Each row is followed by its class; each block has classes of its own.
[-0.96  1.65  0.60 -0.23  1.78 -0.92  1.54  1.29 -0.33 -1.19  2.14 -0.44
  0.17  2.76 -1.22 -0.04 -0.24  2.65 -1.61  0.52 -0.66 -4.38  0.58 -0.38
 -0.68  0.34 -0.60  4.19  0.80  3.10 -0.66  0.33  1.96  0.34 -0.24 -1.28
  0.29  0.52  2.23  1.04 -0.78  1.57 -0.32  2.38 -0.38  0.16 -0.38 -0.46
 -1.27 -0.87 -0.22  0.23 -3.60 -0.13 -0.21 -1.10 -0.28]
k_783
[-1.22  1.07  0.23  0.66  0.60 -2.13  0.52 -0.08 -0.97  3.05  3.54  0.11
 -0.79  3.92  0.46  0.65 -0.47  3.73 -0.68  0.17  0.28 -4.21  0.50  1.71
  0.26  0.29 -0.25  0.75  0.79  2.46  0.49  2.20  1.77  1.02  0.37 -0.50
 -0.37  0.26  0.45  2.01 -0.11 -0.02 -0.45  1.71  2.30 -0.09 -0.05  0.71
 -0.64  0.74 -0.12  0.22  0.06 -2.55 -0.47 -2.16  3.25]
k_336
[-0.71  2.30  1.34  3.23  1.08 -1.64  2.08  5.46 -0.79  1.14  3.48 -0.73
  0.32  2.74 -0.83 -0.19 -0.73  3.16 -0.21 -0.09  0.51 -3.16  1.96  0.17
 -0.77 -0.44  1.04  3.95  0.09  3.57 -0.95 -0.94  1.88  0.49 -1.18  1.36
  1.25  0.72  2.26  3.21 -1.55  0.81 -0.56  1.50 -0.08  0.78  0.08 -0.32
 -0.46 -1.35 -0.34 -0.18  2.55 -0.44  0.93 -0.12 -1.09]
k_234
[-2.12  0.31  1.16  0.34 -0.17  0.29  0.76  1.45  1.19 -0.42  0.73 -0.18
  1.26  0.67 -1.52  0.40  0.82  1.24 -0.53 -1.16  0.57 -1.64  0.15  1.19
 -0.14  0.56  0.75  3.18  0.69  3.44 -0.23 -0.08  0.18  0.10  0.80 -1.48
 -1.01 -0.03  1.75  0.28  0.24 -0.18  0.09  1.42  1.08  1.19 -0.57 -1.23
 -1.97  0.03 -0.45  0.51  0.71  0.00  0.21 -4.34 -0.44]
k_783
[-1.09  1.05 -0.28  1.21 -0.24 -0.16  0.19  0.29  0.16 -1.37 -0.85  0.74
  0.40  1.83  2.22  0.49  0.76  1.36  1.09  0.04 -0.22 -3.31 -0.34 -1.00
  0.45 -0.83  0.29 -0.52  0.37  0.27  0.21  0.69 -0.31  0.34 -0.23 -2.50
 -1.23 -0.30  0.62 -1.11  0.50  0.13  0.60  0.34  0.17  0.53  0.09 -0.20
 -4.96  1.18  1.17  0.48  0.84  1.41 -1.30 -1.28  0.25]
k_783
[-1.72  1.92  2.43  0.04  1.61 -1.26  1.31 -0.16 -0.17 -2.54  2.44 -0.31
  0.06  1.86 -1.62  0.75 -0.06  2.15 -2.54  0.96  0.02 -4.35  1.10  1.20
 -0.76  0.14 -0.39  6.38  0.53  6.32 -0.19 -0.36  1.29  1.60 -0.83 -1.42
 -0.13  0.68  2.86  1.01 -0.79  0.60 -1.36  1.00  1.61  0.90 -0.40 -0.57
 -2.72 -1.12 -2.73  0.00  0.58 -0.50  0.23 -4.65 -1.39]
k_783
[-1.73  0.56 -2.23  0.36 -0.70 -1.10 -0.46 -2.22 -1.28  4.02 -0.06  0.69
  0.30  2.61  1.22 -1.09  1.05  1.74  2.82 -0.72  0.47 -0.29 -0.71 -1.82
  0.62 -1.63 -0.61 -4.32 -1.77  0.21 -1.81  0.07 -1.23  0.22 -0.17 -0.15
 -0.33 -0.74 -1.85 -2.25 -0.05 -0.50  0.92 -1.87 -1.75  0.61  1.33 -0.53
 -1.28  1.57  0.70 -0.13 -0.59 -0.51 -0.45  3.17  0.35]
k_234
[-0.63  0.67  0.99  2.32  0.72 -1.10  0.26 -0.18 -1.56  2.15  3.91 -0.60
 -0.50  5.30 -1.00  2.10 -0.17  1.79 -0.65  0.60 -0.58 -6.86  0.11  3.55
  0.43  0.66 -0.38 -1.78  0.10  5.43 -0.22  0.59  1.18  2.73 -1.17 -1.23
 -0.19 -0.15  2.02  1.99 -1.46  0.23 -1.15  0.92  2.79 -1.13 -0.99 -0.47
 -2.03  8.38 -0.34 -0.84 -0.05 -2.05  0.12 -2.81  0.18]
k_336
[ 0.39 -0.59 -0.88  0.61 -0.62 -0.45 -0.89 -1.02 -0.99  5.85  0.04  1.02
 -0.34  2.92  0.94 -1.04 -1.13  0.96  2.39  0.24  0.10 -1.89 -0.46  1.43
  1.15 -1.26  0.05 -3.69 -0.65  1.15  0.24  1.33 -0.36  0.62  0.21  2.19
 -0.41 -0.50 -0.34  0.85  0.32 -0.18 -0.25  1.64  2.64 -0.25 -0.75  0.20
 -0.30  2.35  0.21  0.21  0.56 -0.89  0.10 -0.86  0.64]
k_336
[-2.22  2.52 -1.21  0.79  0.79 -1.56  1.31 -0.61  0.12 -0.75  1.33 -2.34
 -0.04  3.22  0.69 -0.24  0.88  2.21  0.28  0.64  0.57 -5.07  0.32 -0.41
  0.23 -0.44 -0.31  2.64  0.27  2.57 -0.71  0.78  0.93  0.66  0.62 -1.82
 -0.56  0.14  0.93 -0.06  1.17  0.33 -0.29 -0.72 -0.31 -0.04  0.21 -0.69
 -1.75  0.95  0.96  0.55  0.65 -0.19 -0.88 -0.95 -0.97]
k_783
[ 1.04 -0.06 -1.85  0.94 -0.14 -0.41 -1.71 -2.19 -1.09  3.05 -0.26  0.23
 -0.43  2.34  1.27 -0.05  0.17  0.08  2.79  0.20  0.30 -1.14 -0.48  1.00
  1.01 -1.01 -0.70 -8.38 -0.64 -2.24  0.07  1.82 -0.20 -0.14  0.86  0.49
 -0.05 -1.09 -1.56 -0.46  0.22 -0.35 -0.38 -1.19 -0.53  1.21  0.37 -1.13
  0.94  1.70  1.08  0.57  0.86 -1.64 -0.06  2.13  0.37]
k_336
[-2.46  2.35  2.04 -0.16  2.09 -1.77  0.33 -0.12 -0.95 -3.66  1.97 -1.13
 -0.49  2.10 -2.84 -0.30 -0.22  1.17 -0.06  0.21  0.58 -5.26  0.42 -0.01
 -1.33  0.10 -0.76  4.97  0.77  2.78 -0.89 -0.07  2.19  0.74 -0.68 -2.40
  0.57  0.87  3.83 -1.82 -1.16  0.46 -1.11  0.61 -1.52  0.08  0.31 -0.78
 -0.25 -1.81 -0.58  0.23 -0.41 -0.92  1.15 -0.80 -0.65]
k_234
[-1.81  1.46 -2.32  0.84 -0.28 -3.06  1.36  0.20  0.09  1.49 -0.26 -0.05
  0.72  3.53  1.65 -0.34  0.25  5.69 -0.07  0.06  1.20 -4.48  0.67 -2.40
 -0.01 -0.76 -0.26  3.01 -0.12 -0.83 -1.20  1.00  1.31  1.13  1.07  0.20
  0.04  3.44 -0.04  2.85 -1.27 -0.12  1.06 -2.33 -1.82 -0.50  0.91 -0.89
 -0.99  1.01  1.54 -0.39  1.00  1.50 -1.21  1.91  0.27]
k_783
[ 0.29 -1.02 -0.49  1.15 -0.94 -0.11 -2.06  0.13 -1.20  2.82 -0.38  1.53
 -0.50  1.12  1.01 -0.86 -1.15  0.06 -0.15  0.97 -0.74 -0.51 -1.07 -0.53
  0.21  0.30 -0.03 -4.20 -0.83 -0.60 -2.34  1.04 -1.19  0.20 -0.21  0.61
 -0.13 -1.03 -1.24 -1.03 -0.10 -0.01 -0.39 -0.94  0.56 -0.98 -0.51 -0.49
 -0.05  1.39 -0.11 -0.70 -0.09 -0.76 -0.58  0.08  0.20]
k_336
[-0.79 -0.22 -0.58  1.53 -1.10 -0.66 -2.82  1.14  0.70  1.81  1.41 -0.05
  0.22 -0.01  1.53  1.43  0.14  1.87 -3.61 -0.65  0.07 -1.53  0.09  0.38
 -0.26  1.52  1.62  2.40 -0.12  0.94 -0.18  2.37  0.85  1.32 -0.84 -0.30
 -0.87  0.69 -0.23  1.68  0.88  0.08  0.25  0.47  3.64 -1.04 -0.23  0.37
 -0.64  1.27  0.04  1.10  0.72  1.52  0.78 -3.16  0.13]
k_783
[-0.96 -0.16 -3.34  0.42 -0.86 -0.48 -2.17 -0.79 -0.87  4.53 -1.91  2.20
 -0.50  3.11  5.17  0.70  0.11  1.90  3.59 -0.19  0.53 -1.45 -1.63 -1.11
  0.34 -1.16  1.52 -8.38 -2.63 -4.59  0.30  3.64 -1.89 -0.07  0.19  0.14
 -1.73 -1.92 -1.74 -1.39  0.76  0.80  0.92 -2.08  0.48 -1.10  0.29 -0.57
  0.76  3.77  1.65 -0.12 -1.43  0.75 -1.14  2.80  0.16]
k_336
[-2.39  1.41  0.58  0.05  0.12 -0.30  1.59 -0.20  0.87 -1.65 -0.60 -0.41
 -0.23  1.75 -0.60 -0.26  0.82  1.48 -0.04 -0.50  0.33 -1.54  0.88  0.09
  0.24  0.01  0.62  2.82  0.53  2.42  1.04  0.33  0.23 -0.33  0.62 -0.86
 -0.50 -0.05  0.00  0.30  0.76 -0.63  0.65 -0.26 -0.04  0.23  0.62 -0.03
 -0.44  0.40 -0.20  0.31  0.27  1.15 -0.41 -0.52  0.32]
k_783
[ 0.66  0.83  0.74  1.39  1.53 -1.23  0.72  1.22 -1.05 -1.23  3.94 -0.79
 -0.88  2.11 -1.57  1.01  0.15 -0.33 -1.71  0.37 -1.35 -3.66  0.39  1.71
  0.27 -0.36 -0.57 -1.48 -0.30  1.12  0.38 -0.19  8.38  1.41 -0.41 -1.91
  0.09  0.12  1.97  0.48 -1.04  0.29 -0.03  0.82  1.90 -1.97 -0.90  0.63
 -0.05 -0.16 -0.02  0.46 -0.49 -0.99 -0.17 -2.15 -0.13]
k_336
[-2.37  1.41  0.68  0.19  0.08 -0.08  1.79 -0.67  0.94  1.64  3.07 -1.04
  0.25  2.57 -0.67 -1.28  0.56  3.10  0.60 -0.49  0.40 -4.49  1.44  0.10
 -0.39 -0.39 -0.31  4.09 -0.16  6.90 -0.42  0.19  1.10  1.05  0.13 -1.12
 -0.51  0.63  1.96  1.10 -0.20  0.47 -0.34  0.85  1.30  1.73 -0.08  0.29
 -1.94 -0.63 -1.07 -0.40  0.74 -0.17 -0.42 -3.27 -0.79]
k_234
[-2.14  3.01 -1.96 -0.09  1.24 -1.79  0.81 -1.34 -0.27 -2.11 -0.21  0.08
  0.72  3.60  0.82 -1.45 -0.37  3.61  1.32  0.28  0.27 -4.66  0.48 -2.39
 -0.15  0.34 -0.34  0.36 -0.24 -3.51 -1.37  0.75  0.73  0.89  0.06 -1.45
 -0.81 -0.74  0.95 -1.71  0.38  0.20  0.03 -0.61 -2.28 -1.79 -0.10 -1.02
 -0.25  0.00  0.82  0.15 -0.20  0.85 -1.66  3.45 -0.43]
k_234
[-1.89  1.99 -0.06  0.02  1.83 -0.96  3.13  0.08  0.38 -2.05  0.10 -0.28
  0.23  2.21 -1.05  2.54  0.62  2.59 -0.95  1.11  0.55 -4.55  0.17  0.32
 -0.05  0.52  2.36  5.68  0.01  3.19  0.25  1.73  1.23  1.22  1.43 -2.38
 -0.35  1.00  2.95  1.66  1.10  0.28  0.50  3.73  1.58  0.20 -0.08  0.52
 -1.18 -0.64  0.58 -0.47 -0.21 -0.20 -0.55 -1.82 -1.42]
k_783
[-2.29  3.12  2.39  0.94  3.29 -3.32  0.27  0.46 -1.69 -2.93  3.91 -0.81
 -0.42  4.96 -3.65  0.77 -0.43  2.01 -1.00  0.31  0.76 -8.38  0.59  1.87
  0.11 -0.01 -2.32  3.26 -0.56  7.29  0.29 -1.04  2.10  2.04 -1.07 -5.97
  0.18  0.87  3.90 -1.12 -1.81 -0.39 -1.76  1.03  0.31 -1.81 -0.68 -0.69
 -1.54 -1.47  0.50 -0.11  0.40 -3.58  0.22 -4.37 -2.53]
k_234
[-2.26  1.28  0.47  0.74  0.02 -0.56  0.93 -0.59 -0.48  1.08  0.67 -0.32
 -0.74  2.03  0.03 -0.96 -0.29  2.54  1.55  0.54  0.31 -2.56 -0.28 -1.11
  0.05  0.17 -0.63  2.18 -0.71  2.55 -1.13 -0.80  0.88  0.07  0.01 -0.05
  0.93 -0.85  1.34 -1.03 -0.30  0.24 -0.48 -1.09 -1.67  1.09 -0.32 -0.51
 -0.67 -0.35  1.26 -0.50 -0.15 -0.74  0.74  1.22  0.10]
k_234
[-1.63  1.63 -2.29  1.06 -0.37 -2.16  0.90 -1.75  0.77  2.73  0.39  0.00
  0.20  2.91  1.58 -0.76 -0.15  5.51 -0.25 -0.30  0.36 -3.50  0.03 -2.50
 -0.48 -0.72 -0.66  3.89  0.59  0.87 -1.41  1.33  1.49  0.23  0.20  0.46
 -0.18  1.50 -0.22  1.02 -0.28  0.13  0.29  0.09 -1.16 -1.06 -1.12 -1.06
 -1.25  0.66  0.02 -0.69 -0.75 -0.08  0.01 -0.19 -0.32]
k_234
[-1.75  1.65  0.19 -0.53  2.02 -1.47  1.67 -0.78 -0.06  4.03  1.59 -0.23
  0.94  2.43  0.37 -0.18 -0.14  3.94  1.74 -0.18  0.90 -2.93  1.03 -0.01
  0.55 -0.76 -0.06  4.34 -1.32  3.41 -0.05  0.85  0.85 -0.17  0.05 -0.21
 -0.28 -0.29  0.24  1.09  0.94  0.10  0.40 -0.08 -0.35  1.56  0.13 -0.45
 -1.75 -0.27  0.66  0.05  0.22  0.90  0.67 -0.69 -0.42]
k_234
[-2.32 -3.29 -0.04 -0.17 -2.83  1.18 -0.75  0.17 -0.15  8.38  2.36 -0.01
  0.80 -0.89  2.65 -1.03 -0.05  0.83 -0.63  0.01 -0.09  2.81  0.14  1.10
  0.22 -0.06  0.96  4.41 -0.04  5.99  0.30 -0.44 -0.14 -0.65  0.37  0.53
 -0.91  1.57 -2.27  3.57  1.25 -0.32  0.23  0.98  2.80  0.19  0.24  1.80
 -1.22  0.25 -0.90 -1.34  0.42  0.14  1.48 -4.79  1.37]
k_336
[-1.89  2.09 -0.18  0.02  1.68 -1.28  1.11 -0.59 -0.17 -1.76  0.50 -0.11
 -0.15  2.67 -0.13  1.40 -0.01  2.17  0.50  2.34 -0.27 -2.84  0.89 -1.21
 -0.95 -0.74 -0.67  1.54  0.35  0.89 -1.01 -0.66  0.54 -0.06  0.42 -0.96
  0.79  0.46  0.96 -0.38 -0.06 -0.07 -0.37 -0.53 -2.40  0.70  0.70 -0.75
 -0.17 -1.11  0.69 -0.42 -1.22 -0.32  0.03  1.55 -1.65]
k_234
[-1.81  1.73  0.56 -1.14  0.11 -1.49  0.17 -1.27 -0.34  2.25  2.81 -0.86
  0.83  2.88  6.53 -1.55  0.38  3.69  0.70  0.41  0.74 -5.24  1.44 -1.68
 -0.41  0.06 -0.51  4.43 -0.68  5.57 -2.08  0.52  2.36  0.91 -0.11 -0.77
 -0.61  0.67  0.87  0.47 -0.37  0.24 -0.14  0.08 -1.19  0.30  0.50 -0.31
 -1.93 -8.38 -0.82  0.06  0.71 -0.14  0.66 -1.45 -1.06]
k_234

A new block, with new classes.
[-2.11 -1.43  2.24  1.44  0.68 -1.19 -0.71  1.00 -2.15  0.28  8.72 -2.02
 -1.41  3.48 -1.07  1.65  2.43 -0.32 -1.49 -2.79  4.56  1.14 -0.49 -2.19
 -2.10  0.44  1.29  0.66  0.16 -2.14 -2.74  1.24 -0.30 -0.40 -1.16  2.42
 -0.45 -0.27 -2.16  5.21  0.19 -1.78 -1.20 -0.98 -1.35 -0.33  2.18  1.84
  1.34 -1.82  0.66 -0.48  1.23 -0.68  0.81  2.68 -4.67]
k_136
[-0.89 -0.76  3.36  1.09  2.78 -2.03  0.89  1.11 -1.07  0.68  5.23 -0.57
  0.69  7.36 -0.84 -0.23  0.66 -0.69  0.35 -4.80  3.89  1.12  1.48 -1.90
 -1.75 -0.90  0.07  1.20 -1.07  0.18 -7.74  1.22 -1.76  0.45 -1.03  3.28
 -1.12 -0.34 -3.21  4.92  0.64 -1.38 -2.76 -0.02  0.47  2.26  1.79  1.35
 -0.06 -1.00  0.59  0.70  0.80  0.34  1.78  3.41  0.62]
k_538
[-2.43 -1.13  0.64 -0.54  1.43 -2.98 -0.42  0.45 -1.35 -0.54  5.02  0.76
 -0.10  6.53 -0.07  0.87  0.59 -0.06  0.08 -3.35  2.15  1.86  0.77 -1.07
 -0.39  0.06  1.31  0.85  0.10 -0.49 -1.98 -0.78  0.28  0.67 -0.36  1.57
  0.26  0.66 -4.19  2.87 -0.13 -1.01 -2.09 -0.45  0.78  1.23  1.46  0.72
  0.70 -0.91  0.83 -0.24  0.36 -0.57  0.64  2.66 -3.04]
k_538
[-2.49 -1.51  0.96  0.39  1.54 -1.53 -0.15  1.07 -0.63  0.24  8.48 -0.79
 -1.13  0.85  0.11  1.97  2.64  1.42 -2.86 -3.07  5.78  0.37 -0.05 -1.09
 -0.73 -1.98  1.21  0.93  0.10 -2.29 -0.17 -0.79  0.06 -0.65 -1.26  3.92
 -1.38  0.15  0.11  3.83  0.41 -0.88 -1.11 -0.11 -0.52  0.58  1.47  1.20
 -0.17 -1.04  1.21 -0.37  2.04 -1.19  0.24  2.79 -1.26]
k_136
[-1.16  7.76  1.58  0.84  0.12 -1.78 -0.85 -1.21  0.51  0.05  0.54  0.15
  0.06  0.16 -0.38 -0.59  1.34  0.52  0.92 -0.47 -0.20  0.11  0.99 -0.75
 -2.01 -1.75  0.69  0.94  1.18 -1.54 -1.40  1.53  0.33  0.13 -1.17  3.11
 -0.57  0.32 -2.74  2.47 -0.30 -1.60 -1.52 -1.49 -0.20  2.77 -1.00  0.62
 -0.47 -0.29  2.01  1.19  2.19 -0.73 -0.90  3.04 -0.03]
k_538
[-1.23 -0.32  2.90  0.97  0.29 -0.10 -0.49  0.26  0.84  0.31  5.59  1.62
 -0.67  1.63  0.85  0.23 -0.95 -0.42 -0.75 -2.96  1.75 -0.28  0.34 -0.52
  0.21 -3.02  0.10  1.12 -0.15  1.50 -1.68 -0.12  0.35 -1.08  0.03 -0.89
 -0.76 -0.57 -2.35  3.45  0.07 -2.17 -4.28 -0.22  0.36  1.40  1.09  1.40
  1.20 -0.75  0.60  1.26  3.43 -0.97  1.23  2.49 -0.66]
k_538
[-1.41 -1.68  0.94  0.74  1.73 -0.31 -0.98  0.42 -1.70  7.94  6.34 -9.48
 -0.99  0.92  1.07  0.85  1.65  0.63 -2.21 -2.37  4.16 -0.92 -0.61 -0.93
 -0.02  0.10 -0.06  0.39  0.29 -0.35 -0.03 -1.05 -0.50 -0.08 -0.79  0.42
 -0.43  0.85 -1.30  2.89 -0.91 -1.21 -0.15 -0.53 -0.67  0.84  1.06 -0.25
  4.66 -1.01 -1.67 -1.46  0.37  0.00  0.92  0.08 -2.42]
k_136
[-0.72  0.48  3.05  1.45 -0.83 -1.80 -0.46  0.18  0.13 -0.12  3.10  0.00
  0.08  1.34 -1.84 -1.33  1.37 -0.30  0.51 -0.42  2.47  1.08  0.46 -1.47
 -0.64 -1.91  1.36  1.32 -0.12 -1.16 -0.65  1.02  0.21 -1.72 -1.53  3.58
 -0.26  0.80 -1.31  4.64  0.51 -2.86 -2.68  0.62  0.64  1.23  1.01 -0.30
  0.80 -2.83  0.96  0.17  1.44  0.53 -0.14  4.05  1.15]
k_538
[-1.22 -2.47  1.75  1.33  1.23 -0.62 -0.84  0.02 -3.36  0.01  6.86 -1.34
  0.65  2.39 -0.45  0.79  1.83 -0.52 -1.83 -2.62  3.10  1.19 -0.04 -1.86
 -1.20 -1.04  1.04  1.45  0.03  4.86 -1.55 -0.31 -0.51 -0.34  0.42  0.71
 -0.52  0.47 -3.25  4.51  0.31 -0.67 -2.11 -1.32 -0.27  2.60  0.84  0.35
  1.10  0.05 -1.56 -2.34  1.38 -0.09  0.67  2.45 -3.95]
k_136
[ 0.56 -1.21  1.10  0.76  1.13 -0.07  0.01  1.00 -2.36  1.41  6.71 -3.55
 -0.33  4.04  0.58  0.50  2.16  0.78 -0.91 -2.52  3.44  0.70 -0.57 -1.08
 -0.91  0.31 -0.06  2.13  0.97 -0.26 -1.25 -0.90  0.38  0.24 -0.71 -0.02
 -1.20  0.87 -1.21  6.26 -1.38 -0.60  0.41 -0.65 -2.12  0.24  2.29 -0.05
 -0.23 -0.94 -0.54 -0.29 -0.22 -0.78  2.06  0.76 -2.77]
k_136
[-1.21 -1.49  1.64  1.00 -0.14 -0.06 -0.49  0.70 -2.21  0.17  6.00 -2.24
 -0.95  1.47 -0.28  0.76  2.28 -0.35  0.30 -3.74  4.82  0.65 -0.17 -0.98
 -1.07 -0.70  0.49  2.01 -0.26 -2.90 -1.31  0.31  0.09 -0.04 -1.51  0.76
 -0.72  1.96 -1.09  4.26  0.61 -0.32 -1.74  0.88 -0.70  1.24  0.80  0.66
 -0.17 -0.79  0.59 -0.37  2.22 -0.11  0.60  1.92 -2.79]
k_136
[-1.62 -1.64 -0.50 -0.25  1.19  0.75 -0.39 -0.13 -0.65  0.17  4.56  0.00
 -1.68  0.16  0.16  1.71  2.59 -0.06 -1.49 -0.75  4.29 -0.09  0.52 -0.25
  0.22 -1.18  1.29  0.42  0.83 -1.14 -1.35 -0.25  1.45  0.61 -0.84  2.08
 -0.67 -1.98  0.60  4.41 -0.31 -1.92 -0.48 -0.20 -0.26 -0.35 -0.51  0.01
 -1.51  0.67  1.72  0.00  0.66 -1.10  1.27 -0.18 -0.80]
k_136
